[[122, 140, 126, 131, 106, 142, 119, 109],
 [137, 119, 148, 112, 134, 127, 115, 135],
 [112, 149, 131, 125, 112, 150, 117, 122],
 [139, 137, 116, 114, 122, 129, 136, 131],
 [112, 148, 131, 125, 112, 150, 116, 121],
 [114, 150, 123, 124, 114, 147, 124, 125],
 [111, 150, 129, 125, 113, 149, 119, 124],
 [139, 127, 120, 125, 111, 126, 128, 112],
 [111, 149, 130, 125, 113, 150, 118, 122],
 [116, 121, 123, 145, 144, 118, 138, 141],
 [120, 123, 113, 144, 143, 116, 147, 143],
 [137, 120, 148, 111, 134, 128, 114, 134],
 [140, 117, 146, 116, 127, 124, 114, 122],
 [141, 113, 142, 124, 124, 120, 116, 117],
 [140, 117, 146, 117, 127, 123, 114, 122],
 [135, 120, 145, 112, 140, 126, 120, 142]]
The entry in the top-left corner?
Answer: 122
The bottom-left entry -> 135
The second entry from the end, reading row by row?
Answer: 120
The entry just left of the smallest entry -> 131
The entry just left of 136?
Answer: 129
The bottom-right entry -> 142
The top-right entry: 109
The top entry of the column that holds the smallest entry: 106
The 4th-last entry, reading row by row -> 140
The fifth-last entry, reading row by row?
Answer: 112
The 3rd entry, reading row by row?
Answer: 126
The largest entry in the last column?
Answer: 143
The 2nd entry on the main diagonal: 119
The second entry on the diagonal from the top-right corner: 115

[[134 132 133 131 134 139 132]
 [132 134 134 131 132 147 139]
 [134 137 137 133 134 130 137]
 [133 136 132 131 135 144 130]
 [130 133 134 140 137 135 152]
 [134 137 137 141 138 138 134]
 [147 138 134 146 134 134 136]
 [140 134 134 137 134 133 134]
 [131 141 134 134 133 130 136]
 [134 135 138 134 133 143 135]
 [136 146 134 133 134 133 135]
 [133 134 134 138 130 133 134]
 [133 138 132 130 132 132 136]
 [136 132 130 133 134 133 139]
 [133 142 136 132 135 132 130]
 [141 135 132 131 135 132 132]]
Which number is the entry in the bottom-right corner?
Answer: 132
The 3rd entry on the diagonal from the top-right corner -> 134
Which number is the largest entry in the last row?
Answer: 141
Which number is the first entry of the largest entry's row?
Answer: 130
Which number is the top entry of the column that holds the largest entry?
Answer: 132
The largest entry in the first row: 139
The 4th entry, reading row by row -> 131
Which number is the 5th entry in reading order?
Answer: 134
Which number is the top-left entry?
Answer: 134
Which number is the third entry, reading row by row?
Answer: 133
The 3rd entry from the end, reading row by row is 135
Which number is the largest entry in the first column?
Answer: 147
Which number is the entry just left of the largest entry?
Answer: 135
Which number is the fourth-last entry, reading row by row?
Answer: 131
Which number is the entry directly below the largest entry?
Answer: 134
Which number is the second entry in reading order?
Answer: 132
The entry just right of 143: 135
Which number is the last entry in the row that holds the largest entry?
Answer: 152
Which number is the second entry on the diagonal from the top-right corner?
Answer: 147

Read these off the grid that follows. Rows and columns are numbered from 0.
1) Find the entry in row 0 and column 1.
2) Find the entry directly below the smallest entry.
3) Find the top-left entry.
4) Find the entry at row 0, column 2.
5) Find the entry in row 2 and column 0.
6) Find the bottom entry of the column that holds the smallest entry.
7) Find the entry just left of 120.
[[134 131 125 131]
 [112 128 132 119]
 [139 119 139 122]
 [148 139 123 145]
 [107 134 147 125]
 [138 149 117 147]
 [114 122 139 117]
 [126 125 131 124]
 [110 120 138 110]
 [147 154 112 154]
 [121 114 149 112]
 [121 137 135 132]
 [126 124 137 126]
 [132 138 141 137]
 [134 139 126 137]]
1) 131
2) 138
3) 134
4) 125
5) 139
6) 134
7) 110

[[112 113 144 129 129 122 130 118 130 119 130]
 [117 125 145 130 125 115 130 110 132 132 130]
 [127 106 134 123 138 124 133 126 132 140 139]
 [133 118 134 111 133 132 142 118 117 129 134]
 [133 106 126 118 139 135 135 135 125 131 138]
 [129 125 137 125 131 115 132 115 132 149 135]
 [136 135 129 128 129 116 128 120 133 153 132]
 [124 132 143 121 125 120 136 106 123 131 128]
 [118 118 142 133 130 114 127 117 137 139 134]
 [119 136 134 143 123 113 119 123 140 137 125]
 [132 109 131 120 138 125 134 127 129 144 140]
 [124 116 136 133 133 115 126 123 139 146 136]
 [136 134 121 136 129 119 121 134 138 151 131]
 [135 120 135 115 134 124 139 116 123 143 137]
 [119 123 141 134 128 113 126 116 137 142 132]
 [142 140 124 121 128 123 133 121 126 149 131]]
Counting starts at 0.
The entry at row 2, column 1 is 106
The bottom entry of the column that holds the largest entry: 149
The entry in the bottom-left corner is 142
Give the entry in row 0 and column 0.
A: 112
Give the top-right entry.
A: 130
Give the entry in row 2 and column 0.
A: 127
The bottom-right entry: 131
Give the entry in row 1 and column 0.
A: 117
The entry in row 0 and column 2 is 144
Give the entry in row 0 and column 1.
A: 113
Give the top entry of the column that holds the largest entry.
A: 119
Give the largest entry.
A: 153
Give the entry at row 1, column 2.
A: 145
Give the entry just right of the largest entry.
A: 132
The entry directly above the largest entry -> 149

Questions about the grid below.
1) Which number is the entry directly above the largest entry?
2) Which number is the median entry?
3) Which number is the bottom-left entry?
4) Which number is the entry in the bottom-right corner?
5) Which number is the entry just left of 109?
6) Which number is the entry just right of the largest entry?
[[126 109 130 112 143]
 [144 126 114 135 144]
 [157 104 148 136 118]]
1) 144
2) 130
3) 157
4) 118
5) 126
6) 104

[[145 142 138 109 128 135 117 113 129 140 145 136 112 136]
 [134 143 141 128 138 122 136 122 138 130 134 138 133 140]
 [125 114 116 151 148 120 151 149 146 121 126 119 151 118]
 [146 133 130 111 126 141 116 119 128 143 146 129 111 128]
 [117 132 135 145 135 123 139 142 133 117 118 137 141 136]
 [131 132 132 137 143 120 143 132 142 127 132 130 141 132]
 [130 132 131 127 118 150 119 133 117 140 128 133 121 131]
 [126 116 119 144 142 124 142 145 141 121 127 123 141 120]
 [129 144 143 115 115 142 109 124 116 128 128 146 109 143]
 [147 125 123 125 152 115 142 123 153 132 148 120 134 122]
 [114 133 136 134 112 147 115 144 111 120 113 143 119 137]
 [133 126 125 132 133 134 132 134 133 133 133 126 131 126]
 [ 98 135 141 153 120 131 131 154 117 104  98 149 138 144]
 [138 108 106 148 148 133 152 145 146 143 137 106 151 106]
 [138 111 110 137 142 132 141 141 142 136 138 113 138 111]
 [139 136 132 127 136 132 134 124 135 141 139 129 132 131]]
Counting starts at 0.
The entry at row 2, column 1 is 114
The entry in the bottom-left corner -> 139
The maximum: 154
What is the entry in the top-left corner? 145
The entry in row 2 and column 0: 125
The entry at row 0, column 1 -> 142
The entry in row 1 and column 1: 143
What is the entry at row 0, column 2? 138
The entry in the top-right corner -> 136
The entry just right of the largest entry is 117
What is the entry in row 1 and column 0? 134
The entry in row 1 and column 2 is 141
The entry directly above the largest entry -> 134
The entry in row 2 and column 2: 116
What is the bottom-right entry? 131

A =
[[127 124 124 141 127 129 133 126 131 139 122 132 120]
 [123 133 127 138 123 131 137 131 130 117 132 117 130]
 [126 126 114 133 127 135 120 128 129 117 134 121 127]
 [127 132 151 139 115 131 146 119 139 136 141 123 131]]
Indices start at 0.
What is the bottom-left entry? 127
What is the entry directly above the smallest entry? 127
What is the entry just right of the largest entry? 139
The entry directly above 135 -> 131
The entry in row 2 and column 0: 126
The top entry of the column that holds the largest entry: 124
What is the top-right entry? 120
What is the entry in row 0 and column 1? 124
The entry in the bottom-right corner is 131
The entry in the top-left corner -> 127
What is the entry at row 2, column 1? 126
What is the entry at row 1, column 0? 123
The bottom entry of the column that holds the smallest entry -> 151
The entry just right of 115: 131
